Read these off the array that follows. Counting starts at 1.
1) Read off the entry at row 3, column 1.
2) Read off the top-left entry.
3) Read off the entry just left of 49.
4) Read off the entry directly below the largest entry.
5) Read off the entry at row 2, column 1.
6) Read off the entry in the bottom-left corner.
7) Read off the entry at row 1, column 2.
8) Read off the top-right entry.
[[69, 39, 21, 35],
 [57, 6, 67, 41],
 [27, 23, 10, 62],
 [17, 43, 72, 64],
 [32, 27, 52, 66],
 [50, 76, 49, 61],
 [5, 40, 14, 56],
 [18, 42, 71, 64],
 [50, 67, 35, 68]]
1) 27
2) 69
3) 76
4) 40
5) 57
6) 50
7) 39
8) 35

Questions about the table below.
1) Give the 1st entry on the main diagonal.
2) Give the smallest entry in the last column.
3) Give the 2nd entry, reading row by row.
4) Give the largest entry in the first row.
5) Give the 2nd entry on the diagonal from the top-right corner.
6) Give the largest entry in the first column.
7) Give the 2nd entry on the main diagonal.
8) Give the entry just left of the largest entry.
[[ 33 -63  42  48  53  58  61  64  64  63  14  55   8  70]
 [ 22 -14  28  30  30  29  26  21  15   8  -2  -2  21  -5]
 [  5  20  -5 -13 -21 -28 -33 -35 -34 -30  -9 -20  12 -20]
 [ -7  -3  -6  -4  -1   2   3   5   6   7   0  10 -10  20]
 [ 16   4   7   0  -8 -14 -19 -21 -20 -17  -7  -8  16  -2]
 [ 34  -1  33  28  20  11   2  -5 -12 -17  -8 -22  39 -32]
 [ 17  -8  19  18  16  14  11   7   5   1  -1  -3  16  -7]
 [  9 -25  17  22  27  31  33  34  32  29   8  19   1  17]
 [ 19   3  14   7  -1  -9 -16 -20 -21 -19 -11  -9  21   1]
 [-44  57 -38 -34 -32 -30 -32 -35 -39 -44  -7 -52 -17 -77]]
1) 33
2) -77
3) -63
4) 70
5) 21
6) 34
7) -14
8) 8
